Table B holds the same points as the rows below and some others, measured another way and shuffled. Each row below is followed by which row of B it is.
B:
[[-50,-125,-60,90,-268,-200,5,151,168,-7,-86,-117,-3,-89,178,-107,-34,-162,-105,-352,95,11,-259,137,-176,-178,-81,88,-9,-82,-89,46,-43,66,-128,112,30,57,103],
[-13,-219,-245,-257,-244,-289,-24,-99,176,159,-275,-63,133,-139,10,243,243,120,28,-260,254,298,-238,57,-49,-377,-35,60,-102,-333,-325,-174,125,19,79,116,-196,-7,-101],
[109,238,329,366,-14,207,-71,342,185,-173,134,-365,72,127,-132,-87,-225,-24,213,-102,21,-202,377,48,146,-59,-115,228,91,-106,-39,33,19,67,-142,144,54,159,-312],
[-621,120,68,468,307,-451,156,-571,500,-511,254,413,-93,-614,373,-66,337,90,-14,170,-192,51,-42,-100,-176,205,70,-82,374,481,185,505,41,-310,534,-565,-100,299,109],
[-247,114,78,87,42,99,173,-206,248,-32,33,148,-92,-30,319,-305,72,-118,-181,127,-19,67,-2,23,-271,333,-30,-1,46,142,155,-40,-91,-164,-76,-227,-128,136,253],
[-379,134,-65,227,416,-243,-4,-227,304,-203,261,33,-167,-324,15,176,247,173,186,259,-58,9,168,-5,100,158,-94,121,280,34,-37,311,-96,-249,470,-117,-246,82,-152],
[-164,158,343,280,172,-43,-4,-182,230,-541,130,275,-72,-331,-53,-264,139,69,36,-101,-117,-261,149,-81,1,66,119,-196,232,381,268,370,120,-97,115,-321,156,234,111],
[338,52,114,-89,130,85,-181,215,-193,-186,0,-182,-319,-151,-405,-100,-73,37,268,-316,319,-127,235,64,245,-211,19,-79,-44,-360,-167,99,-88,-61,-82,228,-40,-55,-75],
[-21,-154,-75,-468,-231,198,-114,161,288,394,-295,-110,468,436,-324,340,335,277,-53,57,-95,-102,-71,77,107,-128,-174,147,-65,-131,-20,-347,265,294,-108,332,-1,-67,-225],
[42,-167,-110,-297,-70,-33,-110,41,15,62,-133,55,-79,-55,-184,42,180,46,-14,-194,121,-74,-180,110,23,-110,-45,-55,-33,-187,-75,42,-8,64,-34,214,-24,-84,72],
[204,-74,158,-128,-222,110,-79,-43,37,-133,-147,123,20,-121,-98,-66,2,-6,77,-282,245,-7,-52,37,17,-180,87,-87,-67,-262,-141,37,146,105,-129,82,32,97,-116],
[-45,152,253,-69,-37,421,18,9,313,90,-53,-30,314,340,-110,3,103,149,13,232,-86,-104,263,-13,44,169,-82,133,23,-5,106,-231,192,111,-142,26,-31,127,-216],
[-454,234,-60,10,650,28,19,-41,219,-29,263,15,-301,30,-167,-117,375,165,-57,427,-334,-291,268,33,62,518,-196,-4,280,410,403,156,-278,-304,241,-107,-146,-89,333],
[89,199,187,-116,184,312,26,-97,16,-56,-24,21,-172,30,-107,-251,48,49,69,69,175,29,321,-20,22,185,27,-72,-47,-121,42,-157,-42,-182,-128,-96,-162,51,77],
[-377,22,-32,248,-315,-74,129,84,665,266,-62,-290,595,307,345,267,100,54,-93,160,-191,146,-49,58,-174,-36,-258,475,84,33,-80,-266,201,164,21,50,-108,208,-345],
[-90,125,179,-196,41,437,-18,101,275,171,-70,-39,251,433,-217,-27,199,163,-69,248,-192,-223,225,24,52,246,-135,82,29,105,232,-245,121,114,-178,88,14,34,-42],
[346,32,61,-486,137,327,-124,-1,-231,41,-173,18,-277,18,-429,-155,114,124,137,-135,336,-8,225,22,170,-24,70,-208,-173,-364,-79,-197,-38,-107,-191,140,-150,-121,95],
[-320,-149,-337,-271,-172,-235,141,-211,372,375,-259,-12,209,59,277,149,363,85,-212,49,45,363,-284,59,-267,-29,-139,131,-75,-57,-111,-353,47,-81,54,-45,-285,0,142],
[-458,-92,-260,166,-238,-459,203,-229,558,167,-120,-87,294,-125,540,175,231,1,-156,-11,5,426,-291,40,-336,-130,-144,268,46,15,-190,-169,75,-90,187,-166,-259,176,-33],
[-190,68,75,147,-147,89,14,241,418,154,-16,-272,348,320,42,85,53,38,-56,73,-182,-111,73,81,-42,21,-228,307,78,58,52,-154,89,145,-94,147,13,108,-182],
[299,98,283,-45,5,312,-206,254,14,-139,-3,-187,66,96,-470,90,-65,150,309,-125,142,-246,336,27,340,-176,-19,73,15,-322,-125,39,142,161,-100,291,56,52,-421],
[-25,209,267,137,-36,300,20,92,313,7,6,-190,252,249,-43,-3,-13,94,99,133,-27,-40,332,-13,59,68,-102,206,34,-68,6,-192,140,58,-113,16,-54,175,-283],
[-182,116,143,-124,-58,369,44,159,365,242,-94,-107,344,508,-80,-65,187,109,-178,226,-257,-199,149,42,-54,244,-192,152,29,207,272,-311,116,129,-230,64,37,48,27],
[-167,149,168,176,22,143,141,-140,218,-101,59,96,-102,-32,287,-354,-19,-143,-125,61,4,26,61,26,-230,291,-21,13,50,119,145,-2,-82,-145,-127,-206,-75,166,201],
[-279,-23,-141,-98,-70,-96,111,-122,354,206,-139,-35,163,78,189,33,265,69,-145,82,-30,180,-102,41,-189,54,-128,118,-3,38,6,-236,39,-71,21,-73,-178,49,99],
[55,-111,-139,-11,-134,-250,-91,253,79,27,-90,-283,-54,-92,-96,60,29,-13,58,-374,160,13,-117,132,18,-332,-115,109,-20,-225,-202,3,-54,30,-33,248,-41,-39,-14],
[-233,195,-67,521,355,-463,32,-93,223,-324,297,-263,-326,-523,168,88,-17,20,319,-38,175,205,240,13,78,-102,-86,216,233,-160,-279,319,-211,-377,440,-128,-326,129,-197],
[3,-80,-9,-47,-299,-33,-87,165,358,164,-176,-272,464,182,-128,391,125,193,140,-100,53,67,6,46,119,-346,-143,287,-10,-285,-258,-197,281,234,12,258,-54,93,-487],
[-235,151,57,13,69,100,184,-237,290,42,-39,58,0,35,257,-239,151,-6,-140,155,17,174,102,-25,-228,258,-38,24,2,107,123,-209,-32,-210,-58,-267,-201,129,203],
[88,229,307,94,97,375,-68,247,139,-70,63,-213,59,245,-246,-118,-59,61,126,52,-32,-253,393,25,153,107,-89,115,56,-34,97,-69,31,51,-179,117,33,84,-161],
[403,36,250,-139,-148,359,-231,495,-45,5,-110,-335,106,283,-526,15,-120,78,211,-297,132,-313,260,100,291,-261,-82,82,-78,-326,-96,-112,118,258,-318,435,151,-27,-288],
[213,214,323,83,267,348,-79,133,-194,-316,178,27,-495,-104,-214,-489,-187,-149,108,-124,149,-306,318,66,84,253,51,-163,48,-68,150,232,-236,-147,-216,22,47,21,200],
[96,-142,-146,-374,-78,13,-121,387,-54,202,-218,-204,-107,202,-324,-150,164,-5,-166,-340,13,-231,-145,162,-6,-132,-146,-67,-94,-17,113,-157,-112,73,-284,318,90,-205,374],
[81,90,177,-199,120,295,5,-247,14,-103,-34,242,-167,-77,-92,-193,101,46,53,72,194,18,169,-17,7,199,95,-153,-33,-154,19,-24,16,-118,-68,-97,-127,69,47],
[100,258,357,71,60,436,-34,85,207,-66,28,-150,180,241,-206,-31,-30,141,187,146,32,-111,471,-41,169,86,-46,133,34,-127,15,-164,151,42,-123,32,-45,161,-333],
[-325,-21,224,-42,103,-5,-4,-586,393,-392,30,665,190,-345,-27,109,445,273,32,210,-159,-119,-54,-126,14,146,168,-217,247,292,193,368,341,34,353,-349,55,246,-133],
[-220,53,63,101,-259,71,82,113,514,214,-114,-245,502,333,156,170,103,93,-69,97,-136,70,47,36,-99,-38,-197,334,26,6,-29,-301,207,149,-87,62,-61,169,-263],
[-168,-23,12,200,-407,-19,48,344,482,238,-110,-400,480,363,190,118,-29,-49,-113,-107,-139,-17,-95,117,-143,-156,-262,404,14,-10,-56,-249,135,244,-195,214,43,129,-211],
[-224,168,71,29,220,183,122,-60,123,-8,99,82,-277,54,165,-429,73,-135,-202,154,-84,-102,80,67,-209,461,-77,-48,59,220,286,-10,-248,-221,-144,-157,-88,17,439],
[355,50,262,-12,-134,288,-221,494,-27,-78,-34,-322,62,203,-459,-17,-163,30,214,-313,113,-339,244,109,273,-244,-86,92,-25,-286,-80,1,80,248,-277,410,173,4,-284],
[59,-67,20,-184,-296,136,-97,312,271,250,-228,-298,430,373,-238,218,122,154,20,-128,-21,-82,18,81,84,-251,-171,212,-70,-168,-87,-306,217,272,-187,318,43,8,-265],
[183,196,207,326,163,-54,-54,51,-51,-385,164,-183,-365,-364,-48,-192,-207,-73,307,-266,337,40,304,18,115,-139,52,15,51,-296,-221,220,-136,-216,37,-23,-129,127,-132],
[-249,25,135,-3,-194,139,168,-299,397,13,-108,262,237,57,331,-143,149,-21,-197,134,-50,121,-96,-14,-280,211,5,24,16,122,115,-130,157,13,-82,-236,-59,220,57],
[-1,-123,126,-215,75,-87,-190,-436,165,-382,-49,489,107,-455,-361,357,401,378,294,-29,123,-68,-12,-93,283,-225,197,-215,158,-149,-142,378,375,90,410,-69,-5,141,-409],
[-101,169,213,314,-103,160,28,268,359,-3,72,-302,228,242,65,-49,-103,-35,27,27,-127,-143,203,60,-19,53,-179,293,98,39,46,-67,44,99,-137,89,29,166,-203],
[-210,-142,-84,-237,-352,27,15,-106,531,338,-283,-36,670,290,17,468,347,284,-32,141,-67,181,-123,5,-22,-177,-141,274,-22,-150,-162,-345,393,260,66,122,-117,122,-427],
[103,178,284,73,-77,390,-43,390,153,41,-8,-283,132,385,-183,-197,-117,-36,-1,-49,-76,-288,266,82,51,80,-146,152,3,-2,143,-158,17,141,-345,196,120,63,-59],
[-62,322,197,209,259,47,113,-209,215,-195,52,-125,-87,-156,61,-150,56,124,193,94,177,241,466,-117,21,46,31,44,38,-59,-72,-153,15,-341,90,-309,-288,199,-89],
[-151,72,7,-50,-54,64,98,18,244,135,-111,-97,75,159,124,-177,122,-15,-159,5,-12,64,30,40,-174,101,-107,72,-35,75,95,-253,-18,-82,-158,-57,-97,54,191],
[-589,147,102,488,368,-388,109,-383,440,-525,307,320,-178,-544,264,-144,286,46,-31,136,-268,-128,1,-57,-133,248,14,-73,410,556,279,563,-50,-281,455,-466,-11,239,196],
[-121,153,245,363,-231,120,81,13,480,-33,26,-191,405,134,222,108,-102,24,110,94,-1,102,189,-3,-44,-38,-106,348,81,-119,-144,-107,208,111,-20,-22,-78,296,-475],
[-105,124,142,-128,431,-26,-66,-82,-15,-363,28,223,-367,-243,-353,-383,344,144,-62,-136,-109,-342,159,-53,56,126,85,-396,141,442,418,214,-72,-242,37,-238,108,-43,535],
[58,41,141,-96,319,-165,-152,-148,-52,-475,-2,208,-302,-461,-437,-132,293,223,183,-287,117,-195,153,-73,212,-191,164,-358,122,120,99,323,62,-184,191,-157,46,20,162],
[236,-66,-68,-608,47,303,-127,238,-196,249,-258,-78,-210,272,-456,-228,193,60,-109,-191,134,-188,23,116,59,25,-61,-191,-187,-141,123,-297,-115,5,-362,277,-6,-241,392],
[-148,-97,-202,-85,-238,-179,94,77,262,260,-212,-209,123,95,212,-25,125,-53,-176,-186,82,215,-203,112,-239,-134,-149,149,-96,-84,-103,-290,-20,-32,-133,67,-147,9,157],
[-37,154,231,-56,-5,412,-6,155,250,100,-29,-93,210,383,-148,-80,64,85,-31,162,-132,-220,249,34,39,206,-128,111,32,56,183,-189,93,116,-218,94,35,70,-83],
[-211,78,-50,108,152,-20,65,175,95,17,124,-108,-320,31,136,-377,7,-205,-203,-48,-95,-176,-39,152,-191,294,-163,32,84,181,225,82,-329,-169,-140,20,-28,-48,454],
[108,119,226,-228,128,375,24,-318,-9,-122,-48,307,-186,-84,-77,-256,90,52,49,106,218,37,209,-42,-2,252,136,-196,-53,-154,44,-44,35,-142,-95,-162,-148,86,72],
[281,-75,72,-270,-155,160,-238,283,77,91,-178,-244,260,184,-529,322,99,255,260,-199,149,-148,149,59,333,-379,-78,115,-57,-406,-240,-127,235,268,-73,417,21,-36,-458],
[-84,127,163,81,-61,235,-12,295,298,103,1,-256,229,355,-98,-40,29,41,-38,51,-167,-215,178,79,22,84,-197,214,61,80,134,-151,49,123,-186,156,63,61,-94],
[81,165,289,280,-170,212,-36,236,284,-63,37,-303,271,174,-38,63,-174,14,187,-50,56,-63,282,37,98,-106,-106,296,42,-214,-140,-76,143,146,-122,145,3,195,-448],
[-153,81,-40,74,154,20,33,310,29,31,102,-169,-367,100,52,-450,-15,-230,-240,-117,-116,-271,-31,175,-180,280,-187,1,63,227,285,61,-362,-143,-235,79,41,-95,551],
[136,7,156,-40,-151,160,-137,183,198,9,-76,-183,267,142,-276,234,26,164,209,-78,77,-111,162,39,214,-215,-81,174,13,-286,-168,-57,206,207,-39,264,10,82,-454],
[-209,-154,-86,-269,-396,-17,38,-249,588,337,-338,9,775,234,65,573,391,357,24,164,15,338,-111,-42,-17,-264,-87,275,-53,-237,-271,-423,502,243,135,53,-200,169,-559],
[-190,79,118,-8,-6,178,101,-79,230,0,-13,128,0,101,155,-287,104,-67,-195,80,-90,-81,-3,41,-198,290,-45,-22,45,196,227,-61,-29,-51,-162,-125,-2,96,252],
[-426,141,146,131,499,-29,-10,-273,215,-416,282,437,-295,-309,-77,-232,349,91,-69,232,-323,-411,70,-16,-6,450,17,-228,355,539,466,526,-101,-193,287,-285,83,69,329],
[-12,-43,309,-209,175,90,-157,-147,1,-500,-26,540,-163,-276,-433,-308,343,149,-69,-221,-155,-529,-43,-48,96,53,192,-495,165,443,447,430,161,51,-1,-167,344,40,359],
[89,226,82,-105,397,185,-126,262,-29,-16,55,-314,-216,125,-487,-62,121,195,196,17,35,-212,464,20,281,44,-130,11,48,-67,76,-88,-122,-162,-26,154,-109,-102,20],
[-30,-147,-39,159,-311,-245,-36,188,184,-73,-46,-137,42,-143,135,-13,-70,-150,-29,-399,96,-32,-263,145,-110,-264,-83,126,26,-139,-153,144,-7,127,-72,173,69,78,-34],
[-17,-79,14,50,-253,-142,38,-251,241,-85,-103,88,121,-263,225,121,30,5,110,-152,288,303,-120,16,-90,-213,53,95,-22,-341,-329,15,167,9,93,-49,-173,194,-287],
[221,-32,92,-424,176,326,-186,172,-256,-51,-44,149,-393,47,-480,-308,109,-7,-38,-164,70,-410,42,115,125,172,12,-285,-34,-57,214,116,-157,15,-247,236,114,-184,352],
[146,75,-44,-272,158,27,-94,-93,52,62,-144,-177,-5,-69,-344,249,228,312,299,-12,311,225,309,-42,254,-238,-14,37,-80,-424,-301,-242,108,-142,138,84,-322,-16,-287]]
Rows of B count from 0, top down.

[65,-301,13,173,-58,-491,-554,187,8,-67,-160,135,263,127,46,-255,134,158,-107,-72,-163,-87,-188,189,-1,87,225,-99,-28,-23,52,390,155]  5
[284,155,-46,-106,29,50,169,204,-143,-243,-126,-96,-133,54,-113,199,-133,49,-70,-17,-44,307,39,-123,-18,-67,47,294,33,1,18,24,-41]  17
[176,-45,-145,114,192,-346,-425,-61,-141,-21,34,-30,15,-57,173,-92,-241,181,-74,-202,53,-219,-41,330,24,-12,-107,-448,2,108,26,1,110]  71
[306,-105,-203,136,224,-352,-358,89,-280,-81,-1,-93,-68,-25,3,-18,-204,82,28,-330,-72,-24,-44,290,-29,72,15,-241,45,60,-53,140,26]  40
[170,124,77,-140,353,271,65,-340,-274,-27,40,-7,-219,-286,73,147,-170,-71,82,-192,55,118,161,-121,-57,94,-80,-106,143,180,83,-331,-258]  53
[90,-118,-154,160,265,-320,-486,-181,-278,165,-18,-47,33,-83,96,-158,-131,63,60,-298,-69,-272,-72,256,-52,134,-110,-443,32,27,-22,57,-23]  30
[-228,-49,-16,-343,120,288,-124,32,38,42,-57,-114,-79,-100,-80,-209,158,-60,-4,-54,-219,-42,-81,-155,-72,188,-57,120,-294,-4,-171,23,-206]  2
[16,-221,393,532,-222,-325,-42,222,-84,21,-95,66,233,131,235,-149,-10,-89,-112,169,-13,138,268,36,184,52,290,172,154,-76,332,234,126]  22
[-109,42,182,-120,73,157,-89,-43,232,-47,148,-111,-101,-129,274,-217,-1,41,-243,37,23,-25,82,21,132,65,-90,-115,-230,287,62,-213,-133]  57
[180,49,-178,-274,174,37,-130,64,-160,-192,-106,4,-88,-64,-123,98,-115,105,15,-133,-46,55,-79,-8,-106,-16,-16,13,-37,2,-88,16,-4]  27
[2,-195,184,387,-112,-344,-215,127,-109,121,-147,-23,195,150,104,-210,103,-41,-77,8,-166,32,30,18,73,135,168,91,47,-81,151,290,0]  59
[-197,53,-134,-783,238,808,284,297,-96,-271,67,-149,-363,-323,-250,70,-184,-186,182,-41,-42,126,216,-194,-110,57,-74,343,-378,-87,-301,-191,-115]  44
[56,245,65,-172,77,225,173,-286,-203,41,-277,86,11,-22,-73,201,4,36,11,103,-15,102,-5,-396,-120,-29,-89,187,162,-93,127,-149,-157]  9
[-283,-22,204,241,-124,15,56,17,-123,267,-119,-66,158,45,165,-175,-65,-117,-27,217,-14,-148,237,-105,91,40,-63,87,-29,-218,163,38,32]  29
[91,-215,-150,156,128,-248,-286,262,-301,29,-43,-157,-26,15,-78,-136,-110,-77,103,-261,-193,-35,14,203,-27,164,70,-30,-68,-118,-121,284,12]  56
[3,54,-98,-267,181,146,-105,-55,-118,-59,-63,-8,-68,-127,-23,6,-118,54,18,-66,-7,-70,0,-27,-73,9,-100,-67,-84,-2,-56,-87,-34]  62
[-124,-104,314,392,-161,-288,-210,-20,103,175,-60,-15,223,117,320,-302,109,29,-239,155,-49,-81,66,24,167,81,52,-61,-12,59,252,104,1]  13
[-243,177,284,-238,-38,552,400,41,91,-29,21,-130,-147,-127,118,-32,-40,-148,-108,258,36,155,292,-320,93,14,-83,335,-179,36,90,-270,-171]  11
[-260,61,97,-108,-232,168,156,297,92,16,-186,-118,86,147,-21,-123,52,-27,-139,299,-107,32,70,-233,58,-41,-25,386,-236,-213,9,130,37]  50
[-53,-9,100,-152,263,218,-133,-271,-92,101,17,-61,-122,-203,68,-122,93,-79,18,-177,-126,0,1,-131,-54,231,-63,-78,-63,167,-12,-161,-317]  67
[-24,137,-43,-518,182,467,135,180,95,-334,187,-116,-300,-264,72,32,-301,33,-87,14,158,57,206,44,52,-88,-132,0,-287,180,-99,-317,13]  35
[-28,164,-77,-207,-92,42,12,104,22,-79,-230,-6,72,119,-61,32,-42,161,-138,185,-23,-26,-78,-159,-31,-136,-94,160,-104,-132,8,50,83]  69
[-52,-192,435,585,-242,-347,-55,110,-96,92,-114,134,311,114,317,-153,-57,-61,-116,248,76,28,309,40,201,-2,246,67,208,-111,417,170,189]  15
[9,-20,-45,-226,98,218,59,247,-135,-139,-50,-125,-144,-70,-136,4,-66,-88,51,-72,-126,151,83,-86,-42,80,41,252,-148,-66,-112,58,-81]  19
[-63,-278,306,446,-125,-268,-123,155,-218,87,-119,118,251,41,162,-151,-50,-134,42,101,-18,14,270,47,103,87,262,92,164,-183,267,234,149]  12
[32,122,42,-391,356,376,-51,-311,-44,-118,123,33,-217,-352,134,40,-157,32,-4,-125,124,-34,105,-44,-39,45,-148,-236,-54,266,20,-413,-182]  16
[47,-17,-12,11,-165,-43,99,450,-82,-137,-196,-126,21,185,-144,1,-18,-19,-65,103,-163,211,41,-105,18,-17,124,431,-105,-199,-27,281,67]  14
[-74,21,-96,-265,265,208,-144,-217,-233,78,-86,18,-54,-196,-50,-13,-80,-17,130,-131,-45,-149,1,-84,-133,94,-135,-126,-36,-57,-71,-116,-117]  39
[-13,-111,201,283,-126,-200,-80,216,0,28,-55,-104,88,115,139,-187,36,-39,-150,67,-109,91,98,20,128,82,122,139,-49,-8,127,179,-1]  64
[145,28,-258,-354,187,108,-88,144,-244,-170,-175,-38,-110,-44,-278,122,-85,47,113,-169,-142,84,-112,-76,-174,24,-4,149,-68,-126,-184,107,-36]  0
[14,101,65,-169,268,278,29,-228,-158,0,72,-44,-177,-258,123,27,-179,-51,30,-92,76,-12,175,-56,-6,65,-132,-134,-5,139,50,-304,-165]  66
[-132,-183,316,436,-380,-322,-15,377,-18,13,-210,101,350,236,167,-162,-28,-18,-138,357,10,27,231,-3,174,-73,250,270,61,-269,301,333,307]  4
[171,-109,-209,124,147,-440,-507,64,-135,-39,-4,-38,63,11,109,-144,-204,198,-69,-212,-5,-231,-97,378,7,-2,-64,-409,-41,47,-25,138,161]  10
